Below is a small trained network, with its code and all its weights. Each question gives an input and a target symbol and asks what happens when units are switched off, that is, made to give their printed mean instead of their output.

import numpy as np


def w(rows, s, z=0):
    codes = np.array(rows[::2]) - 128.0
    scale = np.full(codes.shape[1], s)
    scale[-1] = z or s
    return codes * scale


def f(y):
    return y / 2 * (1 + np.tanh(0.7978845608 * (y + 0.044715 * y**3)))


def softmax(a):
    e = np.exp(a - a.max(-1, keepdims=True))
    return e / e.sum(-1, keepdims=True)


def log_softmax(a):
    a = a - a.max(-1, keepdims=True)
    return a - np.log(np.exp(a).sum(-1, keepdims=True))


def net(x, mask):
    ids = ['αβγδεζηθλστφ'.index(c) for c in x.split()]
    T = len(ids)
    res = E[ids] + P[:T]
    r = res
    for j in range(2):
        rows = slice(2 * j, 2 * j + 2)
        q, k, v = (r @ M[0][rows].T for M in (Q, K, V))
        z = softmax(np.where(np.tri(T) > 0, q @ k.T / 2**0.5, -1e9)) @ v
        o = O[0][rows]
        res = res + np.where(mask[j], z, o[:, -1]) @ o[:, :-1]
    y = f(res @ A[0][:, :-1].T + A[0][:, -1])
    res = res + np.where(mask[2:6], y, B[0][:, -1]) @ B[0][:, :-1]
    return log_softmax(res[-1] @ U[:, :-1].T + U[:, -1])


Q, K, V, O, A, B = {}, {}, {}, {}, {}, {}
E = w([
[46,81,131,98,121,121,186],'α',
[106,120,171,95,190,66,99],'β',
[144,58,117,163,157,96,101],'γ',
[83,155,147,79,193,153,190],'δ',
[161,149,155,57,81,86,132],'ε',
[191,127,176,147,132,120,126],'ζ',
[148,202,159,88,152,139,64],'η',
[207,139,115,160,212,159,142],'θ',
[153,97,83,124,84,133,133],'λ',
[95,145,75,129,175,177,98],'σ',
[38,138,131,84,81,129,75],'τ',
[45,117,163,131,250,170,163],'φ',
],0.02)
P = w([
[180,38,84,41,218,147,66],'0',
[111,163,124,152,65,98,141],'1',
[184,105,169,23,175,248,115],'2',
[99,154,63,132,93,76,121],'3',
[111,125,208,189,122,234,37],'4',
[67,180,47,160,84,66,125],'5',
],0.012)
Q[0] = w([
[146,132,1,111,166,58,190],'H0',
[152,76,114,21,149,161,93],'H0',
[126,129,209,232,69,168,132],'H1',
[139,82,170,61,127,226,125],'H1',
],0.01)
K[0] = w([
[93,177,50,191,156,35,139],'H0',
[167,57,35,73,183,78,81],'H0',
[138,138,255,115,92,253,167],'H1',
[139,84,140,23,165,159,147],'H1',
],0.0098)
V[0] = w([
[55,183,225,70,72,68,144],'H0',
[79,83,185,121,198,72,33],'H0',
[149,126,92,136,52,159,2],'H1',
[207,203,129,69,177,145,101],'H1',
],0.0084)
O[0] = w([
[177,109,177,59,174,77,168,96],'H0',
[90,212,249,164,107,94,119,254],'H0',
[124,126,187,150,100,220,230,254],'H1',
[114,170,74,49,195,125,225,168],'H1',
],0.011,0.0048)
A[0] = w([
[113,91,142,52,240,255,67,54],'N0',
[38,73,156,113,50,96,72,81],'N1',
[96,129,114,76,35,58,168,2],'N2',
[113,45,170,17,166,213,72,65],'N3',
],0.0072,0.0026)
B[0] = w([
[97,49,102,121,70,77,114,249],'N0',
[159,180,94,222,182,122,206,254],'N1',
[85,171,65,178,78,38,209,176],'N2',
[253,87,117,167,146,87,145,206],'N3',
],0.011,0.0065)
U = w([
[235,95,141,211,145,90,52,119],'α',
[122,226,163,47,146,166,86,180],'β',
[91,180,150,172,120,182,136,43],'γ',
[124,127,99,46,40,35,80,111],'δ',
[161,49,99,112,160,73,221,3],'ε',
[190,147,82,118,226,194,139,244],'ζ',
[67,109,135,26,194,174,216,70],'η',
[48,140,84,83,160,193,95,180],'θ',
[177,46,91,139,12,141,123,130],'λ',
[3,78,178,100,166,190,114,167],'σ',
[201,75,236,134,142,166,164,184],'τ',
[105,161,142,117,123,60,35,126],'φ',
],0.008,0.005)

Each question gives the input, a string of symbols that net reads in full, and the target symbol t.
The units are the heads (2 rows each of Q, K, V and O) and the neurons (one row each of A and B). Each row of codes is followed by its name. A weight is (code - 128) times the scale printed after its matrix; where a second scale follows, it is the last column's (O, A, B and U).
mask holds one flag per unit, heads first, then neurons. A switched-off unit (its flag False) gives its mean, the last column of its rows in O or B, instead of its output. The means were averaged over made-up inputs and are rounded, as every weight is.
A unit's drop is (log p(t) with every unit on - log p(t) with that unit switched off) / (log p(t) with every unit on - log p(t) with every unit switched off).
The circuit of an input: a set's keep is (log p(t) with only the set's units on - log p(t) with every unit switched off) / (log p(t) with every unit on - log p(t) with every unit switched off). Starting from all 6 units, units are removed one at a time, each time the one whose removal leaves the highest keep (on an exact tie, the one counted first), for as long as the keep stays at least 0.8.
circuit, biggest first: the units of the circuit, biggest drop first
most important unit: the unit with the biggest drop
top k neurons: the k neurons with the biggest drops, biggest first
which heads matter: for each layer, one digit per head in row order, 1 if its drop is at least 0.15 and else 0, layers parted by /
input ζ α λ τ, target γ: most important unit => N1
input σ τ λ τ τ η, target β: circuit, biggest first => [N0, N3, H0]
input α τ β η τ, target β: circuit, biggest first => [H0, H1]
input τ θ α, target τ: circuit, biggest first => [H0, N3]
input γ τ η τ η, target η: which heads matter => 01
input β γ φ σ λ, target φ: which heads matter => 01
input θ τ τ ζ, target τ: circuit, biggest first => [H0, H1, N0]
input λ τ α α τ, target α: circuit, biggest first => [H1, N1]
input α τ β, target α: which heads matter => 01
input λ λ τ, target λ: which heads matter => 10
input λ τ θ, target λ: circuit, biggest first => [N0, H0]
input τ τ γ τ γ, target γ: circuit, biggest first => [H0, N3]
input θ τ λ, target θ: circuit, biggest first => [H0, H1]
input τ τ λ τ γ, target λ: circuit, biggest first => [H0, N0]
input ε τ γ, target ε: most important unit => H1
input λ τ α δ λ, target α: which heads matter => 01
input α α δ β τ, target δ: which heads matter => 11
input α γ φ, target α: circuit, biggest first => [N3, H1]
input ε τ τ, target ε: circuit, biggest first => [N3, H1]
input τ β β λ τ, target β: most important unit => H0
input σ γ δ σ η, target δ: top 2 neurons => [N0, N1]
input τ σ ε ε ζ, target ε: top 2 neurons => [N0, N3]
